penug: [ 25 -16  27  24 115   3  -4 -24 -29  10]
babi: [ 19   7  19  16   5   7  50 -22  37  -7]
lape: [  8  -5   0  14 -15   3  22 -12   7   0]
sano: [ 38 -17  24  26 109   3  -1 -19 -28  11]
gam: [ 11  24  -1  24   4   3   6   4 -14  10]
zomet: [ 21 -17 -31  25  21   3 -32 -19 -31  14]
pizo: [ 21 -17  26  25 108   3 -31  33  -8 -10]
rev: [  0   7 -12  22   3 -15] | lape
asked: [ 21 -17 -31  25  21   3 -32 -19 -31  14] | zomet
howmany gam: [4] | 2
where: [-7] | babi, 10
howmany zomet: [-31] | 2
where: [22] | lape, 7
howmany babi: [-6] | 0

Dumed: [ -6  30 -51  32  15 -17   4  -9  -9 -33 -27  -6 -10  -6  25 -13  -3  -2
 -28 -28  21 -29  16   1  -7  23  18  26  24 -10 -14  46 -36 -74  41  44
  -7  -5 -27  42 -25   4  17  -2  24 -10  11]
rezub: [ -8  20  -4  15  34  14  25  -6 -35 -12  -9   1 -64  -7  -7 -21  12  26
  -5 -23  24  12 -14  -7  13 -16 -28  36 -16  17   3  38   8   0  13  29
  -3   2 -56 -10 -54  31 -14  15  -2   5  12]
nin: [  9 -19   2 -14 -34 -16 -24   4  36  11   7  -3  67   6   8  22 -11 -26
   3  22 -25 -13  15   6 -13  16  28 -35  18 -18  -2 -39  -9  -1 -11 -29
   2  -2  55   9  55 -30  15 -16   2  -6 -12]
tubo: [ 20   9 -35  13   4 -30  20 -49   9 -35 -39 -42  65 -12  18   1   6 -14
 -37 -19  -4 -28   5 -13  -3 -13  10  16  34  -8  20 -22  -5  -3  37   4
 -21   4 -27 -19  -3  44  27 -19   2 -12  14]
Fek: [ -8  34 -45  33  28  -9  15 -11 -23 -34 -27  -6 -34  -8  18 -20   2   9
 -27 -34  28 -20   7  -2  -1  12   3  38  14  -1 -10  55 -26 -61  40  49
  -7  -3 -48  30 -45  18   9   5  19  -6  15]
Pibu: [  5 -32  46 -32 -25  12 -15  17  19  35  29  11  22   9 -19  18  -3  -6
  29  33 -24  22  -7   3   1 -10  -4 -36 -17   2   7 -46  25  56 -41 -45
   9   2  46 -25  40 -21 -12  -2 -18   8 -15]
duso: [-17  20   3  13  33  23  15  14 -38  -2   4  18 -90  -2 -10 -22   8  30
   6 -18  28  18 -13  -1  12  -5 -27  31  18  18  -8  53   4 -11   3  33
   5  -1 -45   6 -54  11 -22  22   2   9   7]
howmany duso: [18] | 4
asked: [ -8  34 -45  33  28  -9  15 -11 -23 -34 -27  -6 -34  -8  18 -20   2   9
 -27 -34  28 -20   7  -2  -1  12   3  38  14  -1 -10  55 -26 -61  40  49
  -7  -3 -48  30 -45  18   9   5  19  -6  15] | Fek
rev: [ 15 -13 -25  22   3 -26 -11  22   8   6  67  -3] | nin

Poti: [  27   74  -20    1    5 -106   35  -35  -45   38   11   58  -23   22
  -50  -35   16  -29   25   96  -78   22   -5   47  -13   12    3  -60
  -44   35]
Sabol: [  12  -52  -12   22  -27  -32  -48  112   -9  -22  -44   45  -63  -51
   38  -34 -106  -70    7   -4  -33   15    1   34  -16   -8   33  -47
   38  -43]
noze: [ 23  -1 -43 -21 -13  32 -31  95  38   5  56 -44  -8  25 -73 -31  87 -19
 -45  31  11 -84  29  -1  76 -35 -25  25  43 -35]
rev: [-23  58  11  38] | Poti
asked: [  27   74  -20    1    5 -106   35  -35  -45   38   11   58  -23   22
  -50  -35   16  -29   25   96  -78   22   -5   47  -13   12    3  -60
  -44   35] | Poti
howmany Poti: [-35] | 2
asked: [  12  -52  -12   22  -27  -32  -48  112   -9  -22  -44   45  -63  -51
   38  -34 -106  -70    7   -4  -33   15    1   34  -16   -8   33  -47
   38  -43] | Sabol

mit: [-36 -43  -2  68  -1  17  57]
Pazem: [ 47 -34  -5  47  -5  47  47]
fof: [ 46 102 -92 -70 -13 -68  46]
howmany Pazem: [48] | 0
where: [-36] | mit, 1
asked: [-36 -43  -2  68  -1  17  57] | mit
howmany Pazem: [47] | 4

Vokub: [ 20  51  74 -93 -28 -81 -77 -77 112  36  89  32 -78 106  24  34 -94  57
 -41  30 -82 106   6  -3  -4   6  58 -66  86 -14 105 -96  75  53  69 -62
  11]
Pako: [  -5   76   23   38 -111  -86  -47 -106   29  -28   27 -105   33   11
   47   77   81   19  109   41   89  -70  -67   56   21   34  -79   88
   -5   62   93   42  -27   39   37   78  -66]
toz: [  -8  -34  -51  -25   22  -89   74   90  -28   15   73  -39  -26  -81
  -92  -94   64  -13   13   78   46  -55  -78   67   51    9 -113  -71
  101   72   39  -54   94  -24  -80  102   32]
feza: [  42   94   11 -113   87    9   64   55  -51   51  102   98   11  -62
   33   -2   89   14    5   -6  -70  -68   76    3  -41  104   15  -77
   90  -72   -2  -94 -103   16   14  -21   61]
zekur: [ 83   5   8 104  64 -33 -93 -66 -62 -42  49 -75 -91  -8 -79 109 113  74
 -56 -45  -7  24  50 -81  -3  81  26  87   6 -16  94 -66  57  62 104 -60
  94]
asked: [ 83   5   8 104  64 -33 -93 -66 -62 -42  49 -75 -91  -8 -79 109 113  74
 -56 -45  -7  24  50 -81  -3  81  26  87   6 -16  94 -66  57  62 104 -60
  94] | zekur
howmany Vokub: [6] | 2
asked: [  42   94   11 -113   87    9   64   55  -51   51  102   98   11  -62
   33   -2   89   14    5   -6  -70  -68   76    3  -41  104   15  -77
   90  -72   -2  -94 -103   16   14  -21   61] | feza
where: [-24] | toz, 34

ribom: [ 6  3 -1  5  0 -3 -5  1 -2  3 -3  2  0  2  5]
nuv: [ 15   4  -8  11 -16  -4 -14  16  -2  -4   3 -16  35 -35  10]
dis: [ 15 -25   1  28  33  -8 113 -35  39  72 -33  16  12  38  14]
zot: [  71   17  -36   14  -24    8 -106  -19   16  -29   -9   14   50   -9
   40]
Vob: [ 6  2 -2  3 -1 -2 -7  1 -1  1 -1  3  1  2  4]
Tibaz: [-13  -2  -1  10  -7   1   3  -2   3   8  25  -3 -33 -23  20]
vak: [ 5 -4 15  1  9 -3 20 -8  8 15 -3  3  5  5  2]
kinib: [ 0 -7 -1 28 -4 -9 51 -7 11 17 -4  0 11 27  5]
Vopa: [ 23  27  10  36  10 -25  -4   4 -28  30 -32  10 -24  17  41]
dad: [ 24 -26 -17  46  25 -10  16  -3   4  41  -1  33 -32  12  28]
zus: [ 17  -8 -11  10  -4   6 -22 -18   8 -20 -13 -14  18 -26   3]
kug: [0 0 0 0 0 0 0 0 0 0 0 0 0 0 0]
asked: [ 6  3 -1  5  0 -3 -5  1 -2  3 -3  2  0  2  5] | ribom
where: [-19] | zot, 8
rev: [ 1 -7 -2 -1  3 -2] | Vob
howmany vak: [15] | 2
howmany vak: [-2] | 0

lun: [ 27   7 -12  31 -44   1 -20]
muzed: [-23 -43  52 -40  46 -25  14]
repi: [-110  -78   52 -109   29  -22   11]
Retab: [ 42   1  46  65 -22   6  -9]
dit: [ 23   7 -73  26 -39   1  -7]
lifi: [ -5 -17 -94   2   9  -8  26]
Zogov: [ 42  20 -17  56  19  18  13]
lidan: [ 32 -68 -68  32  32  32 -18]
nas: [ -97  -90    3 -111   -8  -16    8]
koroz: [ -5 -17 -94   2   9  11 -12]
howmany lidan: [32] | 4
where: [31] | lun, 4

